Here is a tiny trained network, its code and every weight. The questions are about switching its units off for an input and a class, where a switched-off unit gives its printed mean instead of its output.

import numpy as np


def w(rows, s, z=0):
    codes = np.array(rows[::2]) - 128.0
    scale = np.full(codes.shape[1], s)
    scale[-1] = z or s
    return codes * scale


def f(y):
    return y / 2 * (1 + np.tanh(0.7978845608 * (y + 0.044715 * y**3)))


def log_softmax(a):
    a = a - a.max(-1, keepdims=True)
    return a - np.log(np.exp(a).sum(-1, keepdims=True))


def net(x, mask):
    res = np.array(x, float).reshape(1, 6) / 4 @ E
    y = f(res @ A[0][:, :-1].T + A[0][:, -1])
    res = res + np.where(mask, y, B[0][:, -1]) @ B[0][:, :-1]
    return log_softmax(res[-1] @ U[:, :-1].T + U[:, -1])


A, B = {}, {}
E = w([
[81,233,240],'x0',
[133,119,140],'x1',
[131,122,136],'x2',
[11,71,136],'x3',
[126,131,123],'x4',
[132,121,137],'x5',
],0.012)
A[0] = w([
[129,70,95,96],'neuron 0',
[87,89,147,85],'neuron 1',
[140,103,109,110],'neuron 2',
[136,72,84,109],'neuron 3',
[126,131,106,81],'neuron 4',
[67,84,153,56],'neuron 5',
[136,106,110,71],'neuron 6',
[151,32,139,117],'neuron 7',
[134,113,128,53],'neuron 8',
[135,45,67,129],'neuron 9',
[64,108,120,59],'neuron 10',
[187,165,119,56],'neuron 11',
[2,70,127,63],'neuron 12',
[87,166,191,118],'neuron 13',
[74,182,199,116],'neuron 14',
[110,161,194,117],'neuron 15',
[154,169,100,75],'neuron 16',
[109,185,167,105],'neuron 17',
[76,90,148,93],'neuron 18',
[143,93,83,99],'neuron 19',
[132,93,86,108],'neuron 20',
[225,173,134,1],'neuron 21',
[105,166,168,78],'neuron 22',
[67,172,172,89],'neuron 23',
[99,203,193,112],'neuron 24',
[169,135,142,63],'neuron 25',
],0.015,0.0036)
B[0] = w([
[114,114,112,196],'neuron 0',
[168,157,155,168],'neuron 1',
[95,116,121,156],'neuron 2',
[105,64,75,206],'neuron 3',
[135,113,128,128],'neuron 4',
[156,173,138,185],'neuron 5',
[124,108,111,146],'neuron 6',
[127,108,116,200],'neuron 7',
[131,123,118,125],'neuron 8',
[89,67,87,248],'neuron 9',
[167,160,216,176],'neuron 10',
[167,189,191,179],'neuron 11',
[211,246,222,249],'neuron 12',
[117,90,81,216],'neuron 13',
[88,97,99,239],'neuron 14',
[93,110,111,207],'neuron 15',
[142,149,136,154],'neuron 16',
[90,114,110,203],'neuron 17',
[171,159,170,179],'neuron 18',
[97,138,114,188],'neuron 19',
[107,100,89,184],'neuron 20',
[204,212,198,210],'neuron 21',
[117,105,99,185],'neuron 22',
[110,107,108,209],'neuron 23',
[87,51,64,244],'neuron 24',
[167,147,166,148],'neuron 25',
],0.012,0.013)
U = w([
[64,1,29,2],'0',
[228,251,208,254],'1',
],0.0097,1.5e-05)

Each question gives the input, the list of numbers given to net, and the class t.
The units are the neurons (one row each of A and B). Each row of codes is followed by its name. A weight is (code - 128) times the scale printed after its matrix; where a second scale follows, it is the last column's (A, B and U).
mask holds one flag per neuron, in row order. A switched-off neuron (its flag False) gives its mean, the last column of its row in B, instead of its output. The means were averaged over made-up inputs and are rounded, as every weight is.
A unit's drop is (log p(t) with every unit on - log p(t) with that unit switched off) / (log p(t) with every unit on - log p(t) with every unit switched off).
unit that matters most: the unit with the biggest drop
k most important neurons: the k neurons with the biggest drops, biggest first
drop of u: that unit's drop, to one decimal
input [1,4,8,-2,6,1], class 1: unit that matters most => neuron 9
input [4,2,-3,-4,-2,7], class 0: 2 most important neurons => neuron 12; neuron 24
input [7,-1,-8,8,-5,-8], class 1: 4 most important neurons => neuron 12; neuron 10; neuron 18; neuron 5
input [-4,-3,4,-5,7,4], class 1: 2 most important neurons => neuron 21; neuron 24
input [-4,0,3,5,7,6], class 1: 2 most important neurons => neuron 12; neuron 24
input [7,-5,6,-7,1,-2], class 0: 2 most important neurons => neuron 24; neuron 12
input [3,-6,4,5,2,4], class 1: drop of neuron 12 => 0.4
input [8,-3,6,3,4,-6], class 0: drop of neuron 17 => 0.0
input [6,-7,-7,-5,-5,7], class 0: drop of neuron 24 => 0.1
input [-2,3,4,3,5,4], class 1: drop of neuron 24 => 0.2
